In the rows, zero is written as 128.
Here are made-up nodes, facts about them, and rows of numbers that follow some of those facts. Name the node behind each unnamed row.

Facts:
babravol γ 293; bebretru γ 292; bedragam γ 292; bostin γ 293; bregikik γ 362; brezi γ 927; brezo γ 293; brikik γ 293; broklor γ 293; bropus γ 362; bufluk γ 292
buskupa γ 350; dakin γ 889; dape γ 292; dezubra γ 362; dirar γ 350; doplu γ 889; dosiflam γ 293; dradrun γ 292; dradun γ 202; draflil γ 362; drefur γ 889
dreplo γ 889; drezuskol γ 362; drimim γ 362; drobe γ 362; drogre γ 202; droplaru γ 889; druko γ 889; druplil γ 362; dudris γ 202; duflek γ 362; duflu γ 350
duklel γ 362; dutus γ 293; fafles γ 889; fakli γ 202; falum γ 202; faru γ 927; faster γ 293; fegrak γ 292; fidin γ 202; flefli γ 927; flefon γ 362
flilek γ 202; flodu γ 202; flogre γ 889; flolun γ 293; flovubom γ 293; flozam γ 292; flubrar γ 362; flumo γ 350; flutrur γ 362; fopal γ 927; foskim γ 889
fovi γ 889; gaplam γ 202; gegru γ 350; gesisu γ 362; gestun γ 292; gidre γ 889; gigok γ 350; gikles γ 362; giste γ 293; gobras γ 889; goklomo γ 927
golovu γ 927; graklo γ 362; granik γ 202; grapozus γ 362; grefla γ 362; gretris γ 350; gruskek γ 889; guzak γ 202; kadur γ 293; kamim γ 362; kapas γ 889
keris γ 202; kido γ 292; kikla γ 927; klapufun γ 350; klatugror γ 292; klevor γ 350; klifam γ 889; klikul γ 350; kluklun γ 293; kurises γ 293; lamek γ 889
latrim γ 362; lenustil γ 292; lestu γ 292; lidom γ 350; lisom γ 202; litrom γ 362; loklur γ 362; lolur γ 362; loplazol γ 927; lotupes γ 202; lufes γ 889
megil γ 350; mibrim γ 202; mopu γ 350; mudol γ 927; nafa γ 927; natak γ 293; nemol γ 889; nezok γ 292; nini γ 202; nivak γ 927; noren γ 927
notru γ 292; nozon γ 889; nurel γ 293; nusta γ 292; nuzas γ 362; pake γ 362; pegik γ 292; peklevu γ 889; pepo γ 293; piplo γ 362; pire γ 292
plaror γ 350; plefal γ 292; pleplam γ 889; pleser γ 350; pliplun γ 350; pofis γ 350; pugel γ 362; puplemak γ 293; puvuk γ 889; raklek γ 927; rakli γ 927
rastok γ 350; redrun γ 350; refe γ 350; rekerur γ 292; relesun γ 293; rudu γ 293; ruplo γ 202; ruramem γ 350; rusu γ 927; skagiska γ 889; skagras γ 293
skanepun γ 362; skatuk γ 362; skipluk γ 350; skitruk γ 362; skofakler γ 202; skugruk γ 350; skupe γ 927; sozor γ 293; stagrir γ 202; stanen γ 889; steba γ 350
stedoklur γ 889; stifam γ 292; stiplo γ 350; stirim γ 293; stofom γ 292; stotro γ 927; stuklin γ 927; stulu γ 293; sufu γ 362; sugra γ 927; tasik γ 350
taveklom γ 889; tida γ 292; tipum γ 292; tosom γ 362; trakla γ 292; trenem γ 362; trenu γ 927; trimezus γ 927; trimu γ 889; trostu γ 202; trukem γ 202
truzas γ 292; tutrim γ 927; vaplom γ 927; vavagro γ 362; vepil γ 889; viklom γ 292; vimagul γ 889; vistir γ 350; vive γ 293; vizi γ 293; vodrir γ 889
vomil γ 350; votimun γ 927; vovan γ 889; zabo γ 293; zagu γ 202; zatran γ 350; zizomu γ 293; zugror γ 927; babravol Ξ dezubra; bebretru Ξ vizi; bedragam Ξ kamim
bostin Ξ guzak; brezi Ξ stedoklur; broklor Ξ pleplam; bropus Ξ nemol; dakin Ξ goklomo; dape Ξ drobe; dosiflam Ξ skupe; dradrun Ξ foskim; dradun Ξ dradrun; draflil Ξ zugror; drefur Ξ droplaru
dreplo Ξ stofom; drimim Ξ ruramem; drobe Ξ dradun; droplaru Ξ flozam; duflek Ξ bebretru; fafles Ξ nini; falum Ξ dosiflam; faster Ξ pake; fegrak Ξ fopal; flilek Ξ mopu; flodu Ξ noren
flogre Ξ flumo; flovubom Ξ gretris; flozam Ξ stotro; flumo Ξ stirim; flutrur Ξ votimun; foskim Ξ flovubom; gegru Ξ relesun; gesisu Ξ bropus; gidre Ξ dreplo; giste Ξ grapozus; golovu Ξ mibrim
gretris Ξ faster; gruskek Ξ flutrur; kadur Ξ notru; kamim Ξ doplu; keris Ξ klatugror; kido Ξ fafles; klapufun Ξ vepil; klatugror Ξ lufes; klevor Ξ rusu; klifam Ξ babravol; lamek Ξ viklom
lisom Ξ dape; litrom Ξ rastok; loklur Ξ grefla; loplazol Ξ steba; lotupes Ξ bostin; lufes Ξ klifam; megil Ξ nurel; mibrim Ξ kido; mudol Ξ trostu; natak Ξ flodu; nemol Ξ kapas
nezok Ξ pliplun; nini Ξ vimagul; noren Ξ brikik; notru Ξ lenustil; nozon Ξ skugruk; pake Ξ gidre; pegik Ξ rakli; plefal Ξ natak; pleplam Ξ fegrak; pliplun Ξ litrom; pofis Ξ keris
puplemak Ξ vive; puvuk Ξ dudris; rakli Ξ tipum; redrun Ξ gegru; rudu Ξ ruplo; ruplo Ξ bedragam; ruramem Ξ klevor; rusu Ξ rudu; skagiska Ξ puvuk; skatuk Ξ gruskek; skipluk Ξ draflil
skofakler Ξ loplazol; skugruk Ξ skofakler; skupe Ξ drimim; sozor Ξ brezi; stanen Ξ skatuk; steba Ξ gesisu; stiplo Ξ duflek; stirim Ξ golovu; stofom Ξ dakin; stotro Ξ pugel; stuklin Ξ nozon
sufu Ξ skagras; tasik Ξ lamek; tipum Ξ tutrim; tosom Ξ skagiska; trostu Ξ plefal; tutrim Ξ sufu; vaplom Ξ vodrir; vavagro Ξ rekerur; vepil Ξ sugra; viklom Ξ kadur; vive Ξ skipluk
vizi Ξ flogre; vomil Ξ broklor; zabo Ξ pegik; zagu Ξ loklur; babravol β nafa; bebretru β rekerur; bregikik β kurises; brezo β fovi; bufluk β dreplo; buskupa β lestu; dakin β gaplam
dape β fafles; dezubra β trukem; dirar β nivak; doplu β skipluk; dradrun β tasik; draflil β trimu; drefur β draflil; dreplo β duklel; drezuskol β kamim; drogre β kikla; droplaru β stedoklur
druko β bedragam; duflu β bebretru; dutus β notru; fakli β keris; faru β gobras; faster β pugel; fidin β trimezus; flefli β vovan; flefon β sozor; flilek β raklek; flogre β grefla
flozam β stifam; flubrar β gestun; flutrur β refe; fovi β pliplun; gaplam β flogre; gegru β bropus; gesisu β druplil; gestun β piplo; gigok β vive; gikles β dezubra; giste β pepo
goklomo β natak; grapozus β klikul; grefla β zatran; gruskek β mopu; guzak β skitruk; kamim β dape; keris β goklomo; klevor β ruplo; klikul β duflu; kluklun β gesisu; kurises β lisom
latrim β gikles; lestu β loklur; lidom β faster; lisom β peklevu; loklur β flilek; lolur β klevor; megil β stuklin; mibrim β ruramem; mudol β pleser; nafa β lolur; natak β fegrak
nemol β skatuk; nivak β trenem; nurel β puvuk; nusta β stagrir; nuzas β nurel; pake β vepil; pegik β flolun; peklevu β vomil; piplo β mibrim; pire β sufu; plaror β vistir
plefal β granik; pleplam β kluklun; pleser β nusta; pliplun β zizomu; pofis β skagiska; pugel β drogre; raklek β dutus; redrun β giste; rekerur β skugruk; rudu β flefon; ruplo β brezo
skagiska β stanen; skanepun β fidin; skatuk β pegik; skipluk β graklo; skitruk β drezuskol; skugruk β fakli; skupe β taveklom; stanen β plaror; steba β gruskek; stedoklur β trakla; stifam β skanepun
stuklin β mudol; stulu β flefli; sufu β dakin; tasik β guzak; taveklom β latrim; tida β pofis; tosom β grapozus; trenem β doplu; trenu β steba; trimezus β dradrun; trimu β buskupa
trukem β truzas; truzas β stirim; vaplom β trenu; vepil β babravol; viklom β vaplom; vive β pire; vodrir β megil; vomil β faru; vovan β nemol; zatran β tida; zizomu β stulu
babravol χ 424; bebretru χ 424; bedragam χ 656; bostin χ 656; bregikik χ 656; brezi χ 656; brezo χ 656; brikik χ 162; broklor χ 656; bropus χ 656; bufluk χ 656
buskupa χ 424; dakin χ 656; dape χ 656; dezubra χ 656; dirar χ 656; doplu χ 656; dosiflam χ 656; dradrun χ 656; dradun χ 424; draflil χ 656; drefur χ 162
dreplo χ 424; drezuskol χ 656; drimim χ 656; drobe χ 656; drogre χ 162; droplaru χ 656; druko χ 162; druplil χ 656; dudris χ 424; duflek χ 656; duflu χ 162
duklel χ 162; dutus χ 424; fafles χ 162; fakli χ 162; falum χ 656; faru χ 424; faster χ 162; fegrak χ 424; fidin χ 162; flefli χ 424; flefon χ 656
flilek χ 424; flodu χ 162; flogre χ 162; flolun χ 162; flovubom χ 424; flozam χ 656; flubrar χ 424; flumo χ 162; flutrur χ 424; fopal χ 424; foskim χ 162
fovi χ 424; gaplam χ 656; gegru χ 656; gesisu χ 162; gestun χ 162; gidre χ 656; gigok χ 656; gikles χ 656; giste χ 162; gobras χ 424; goklomo χ 656
golovu χ 424; graklo χ 424; granik χ 656; grapozus χ 424; grefla χ 424; gretris χ 656; gruskek χ 656; guzak χ 162; kadur χ 656; kamim χ 162; kapas χ 424
keris χ 656; kido χ 656; kikla χ 424; klapufun χ 656; klatugror χ 162; klevor χ 162; klifam χ 424; klikul χ 656; kluklun χ 162; kurises χ 656; lamek χ 656
latrim χ 656; lenustil χ 656; lestu χ 424; lidom χ 656; lisom χ 656; litrom χ 424; loklur χ 656; lolur χ 656; loplazol χ 424; lotupes χ 656; lufes χ 424
megil χ 424; mibrim χ 656; mopu χ 656; mudol χ 424; nafa χ 656; natak χ 656; nemol χ 424; nezok χ 162; nini χ 424; nivak χ 162; noren χ 656
notru χ 656; nozon χ 656; nurel χ 162; nusta χ 162; nuzas χ 424; pake χ 162; pegik χ 656; peklevu χ 656; pepo χ 162; piplo χ 424; pire χ 424
plaror χ 656; plefal χ 424; pleplam χ 424; pleser χ 162; pliplun χ 656; pofis χ 162; pugel χ 656; puplemak χ 424; puvuk χ 424; raklek χ 656; rakli χ 162
rastok χ 162; redrun χ 656; refe χ 162; rekerur χ 656; relesun χ 424; rudu χ 656; ruplo χ 656; ruramem χ 656; rusu χ 656; skagiska χ 424; skagras χ 656
skanepun χ 162; skatuk χ 424; skipluk χ 162; skitruk χ 162; skofakler χ 162; skugruk χ 424; skupe χ 656; sozor χ 656; stagrir χ 162; stanen χ 656; steba χ 424
stedoklur χ 424; stifam χ 656; stiplo χ 162; stirim χ 656; stofom χ 162; stotro χ 656; stuklin χ 424; stulu χ 162; sufu χ 656; sugra χ 656; tasik χ 656
taveklom χ 656; tida χ 162; tipum χ 656; tosom χ 424; trakla χ 162; trenem χ 424; trenu χ 162; trimezus χ 424; trimu χ 656; trostu χ 656; trukem χ 162
truzas χ 162; tutrim χ 424; vaplom χ 424; vavagro χ 656; vepil χ 656; viklom χ 424; vimagul χ 656; vistir χ 162; vive χ 656; vizi χ 656; vodrir χ 656
vomil χ 656; votimun χ 424; vovan χ 424; zabo χ 162; zagu χ 656; zatran χ 656; zizomu χ 424; zugror χ 162

Some nodes and their rows:
[177 152 118 151 112  40 124 130 169 162 101 133 126 117 138 134 148 129
  84 164 151 118 190 149  58 135 122]: keris
[171 175 132 171 108  37 100 121 144 145  95 115  78 117 151 159 127 132
 113 135 140 144 149 141  90 140 125]: doplu
[175 122 108 152 107  53 110 125 153 137 116 137 143  89 157 140 161 136
  84 140 166 110 153 175  82 126 162]: puvuk
[157 131 124 128 118  46  82 141 203 139 124 174 153 116 166 148 118 150
  93 173 164  94 129 145 110 103 148]: rusu
[188 120 105 159 113  50  96 121 172 158 110 129 153  93 160 123 142 127
  78 151 162 101 162 160  84 139 161]: skofakler
[146 180 151 128  94  51  83 151 138 141 114 130  90  70 173 153 123 118
 120 138 139 156 111 124  84 145 113]: gestun
[183 173 136 168 125  58 104 121 139 127  88 108  72 102 140 143 157 141
  98 135 142 157 119 140  93 148 135]: vovan
[160 131 120 117 102  59  94 153 158 157 116 155 154  96 145 139 138 129
  93 146 162  93 137 163  97 128 137]: noren
[178 150 120 139  99  39 119 128 165 154 117 132 122 107 137 141 157 140
  86 163 139 125 175 159  64 133 128]: gruskek
[178 122 106 157 111  51 107 120 167 160 107 140 147 113 145 137 141 133
  81 146 158  96 163 170  95 135 155]: falum
[156 179 139 162 100  52 106 132 134 124 105 123  83  85 162 163 139 127
 110 133 154 155 131 141  83 137 127]: dutus
[168 179 144 144 114  48  79 152 141 148  94 124  93  80 158 138 119 117
 120 138 154 142 128 117  89 145 110]: trenu
[167 180 141 159  93  44  91 134 141 143 111 115  83  79 168 154 128 123
 108 138 141 158 132 133  82 149 128]: kluklun
[140 158 140  98  85  52 112 158 162 151 132 156 129  88 149 150 149 132
  97 167 135 130 139 148  64 129 111]: flozam
[141 152 144 101  84  50 119 171 152 163 127 166 123  85 155 151 152 128
  90 157 137 133 146 149  60 128 112]: dape
[152 155 132 120  99  49 119 141 165 157 115 148 126  98 144 140 146 128
  94 165 139 126 160 144  65 136 112]: loklur
[151 159 132 132  94  58 131 131 172 129 128 147 126  76 154 146 160 131
  84 174 148 139 149 145  62 131 127]: steba
[163 150 127 167  90  55  75 134 136 145 115 121 106  80 180 159 120 119
 103 117 154 134 113 157 106 147 160]: brikik
[187 151 124 141 119  55 122 124 167 132 109 125 114  97 133 129 179 149
  76 167 142 140 149 152  67 135 136]: nemol
[150 149 104 119  67  84  91 125 148 144 135 102 172  73 154 135 154  99
  86 146 155 108 131 182  60 167 148]: flumo

Rows to name:
No name comes twice in this set of rows, the named rows included.
[160 103 132 136  79  55 135 161 129 187 124 180 126  65 149 152 157 125
  65 123 136 118 149 174  99 139 150]	gretris
[148 132 112 117  90  69 101 134 154 155 121 137 158  97 148 141 147 119
  92 145 150  97 139 174  83 144 142]	duflek
[144 147 129 153 102  62  85 134 134 151  99 136 110 102 165 159 117 117
 113 114 154 118 114 155 117 146 143]	druplil
[140 183 143 158  87  53 107 135 141 148 107 132  83 101 161 169 122 115
 107 136 140 151 134 139  85 149 117]	klikul
[150 124 118 125  97  60 102 136 165 156 122 155 152  99 154 144 140 129
  90 149 151 100 137 167  92 132 146]	bropus
[159 131 118 122 114  64  98 150 162 133 114 154 157  82 155 133 148 131
  94 151 177  99 133 157  90 120 143]	loplazol
[156 179 142 146 122  55  95 148 134 130  88 132  92  85 153 145 131 121
 122 135 166 138 125 126  93 134 111]	faru
[165 149 118 173 101  53  85 121 130 149  99 113 105 114 158 161 123 123
 109 111 156 118 132 170 109 147 154]	vimagul
[179 149 120 144 111  44 126 124 161 135 113 130 122  90 144 135 169 141
  88 163 152 131 171 153  58 127 132]	pleplam
[182 149 117 138  94  28 123 114 162 149 123 131 120  90 128 142 149 139
 105 163 134 122 183 154  79 132 120]	stanen
[152 146 104 120  68  72  98 129 146 144 133 113 161  98 141 149 156 117
  89 144 152 100 141 194  72 152 148]	vizi
[167 151 128 127  75  37 121 111 167 143 144 139 130  40 145 139 140 124
 108 172 130 133 163 138  84 142 116]	pofis
[133 183 151 132 101  57 101 150 131 125 107 138  88  75 170 161 134 121
 123 135 153 153 113 130  81 133 111]	lestu
[153 160 134 134  93  59 132 132 161 134 124 146 120  72 151 146 161 128
  85 166 147 141 149 146  64 134 124]	megil
[171 143 115 184 115  54  89 118 138 155  86 120 107 118 153 151 117 119
 105 112 162 111 141 160 117 149 152]	granik

The same nodes again, as new rows of numbers:
Known rows:
[133 140 135 123 122 115 112 122 116 102 134 107 137]: fakli
[136 117 120 142 151 135 168  88   6 187 216  83 146]: pake
[141 152 109 124 121 133  97 158 143 107 135 108 134]: flumo
[130 143 140 125 127 119 119 126 116 100 138 106 138]: fidin
[175 138 122 118 139 143 101 111 150 105 118  84 150]: tida
[144 143 113 132 135 146 108 141 126 126 144 104 134]: trakla
[128 136 123 120 123 124 114 121 120 111 144 108 142]: trenu
[143 138 116 138 127 134 103 134 127 121 152 106 137]: pleser
[142 137 123 145 141 140 102 140 124 117 138 113 135]: fegrak
[119 134 131 146 132 125  87 131 104 120 146 131 132]: stedoklur
[127 122 132 136 117 101 102 129 115 103 127 121 138]: puplemak
[138 126 122 148 124 118  99 137 127 116 140 119 140]: megil
[126 128 122 135 111 129  94 130 132 121 131 121 147]: nozon
[136 132 138 135 114 125 108 124 127 102 130 113 145]: keris
[131 124 133 131 108 119 112 127 127 108 127 114 147]: lotupes
[139 155 114 138 141 175  99 174 148 124 144 116 126]: kido
[141 128 119 148 118 138 108 139 142 125 144 112 147]: redrun
[135 130 133 141 115 130 108 129 120 114 142 116 141]: bostin
[137 136 128 134 130 154 128 139 129 118 147 106 144]: gikles
[131 130 136 135 114 125 110 128 121 111 136 117 142]: trostu

Name these rows:
No name comes twice in this set of rows, the named rows included.
[123 131 123 123 120 118 103 126 128 117 128 111 143]	drefur
[ 90 113  94 146  80 104  75 153  84 144 153 165 117]	flefli
[104 127  92 138  86 107  79 148  84 147 157 144 110]	stulu
[107 164 162 160 150 173 169 175 136 104 175 112 136]	sufu
[145 146 127 151 142 168 116 145 129 127 156 110 139]	rekerur
[150 144 153 173 138 134 156  88  37 149 201  97 150]	stofom
[ 85 117  91 157  79 103  49 162  87 151 150 179 105]	nemol
[132 137 127 129 122 119 109 127 113 110 143 110 135]	kluklun
[126 116  96 124 133 137 105 127  78 168 159 108 140]	vepil
[164 130 130 144 126 143 102 117 159 103 132  99 157]	zatran
[145 138 132 133 128 153 127 131 135 111 141 103 148]	drezuskol
[130 143 132 139 122 138 105 145 127 108 142 120 137]	rudu
[126 124 137 131 121 100 106 125 113 100 123 119 140]	flilek

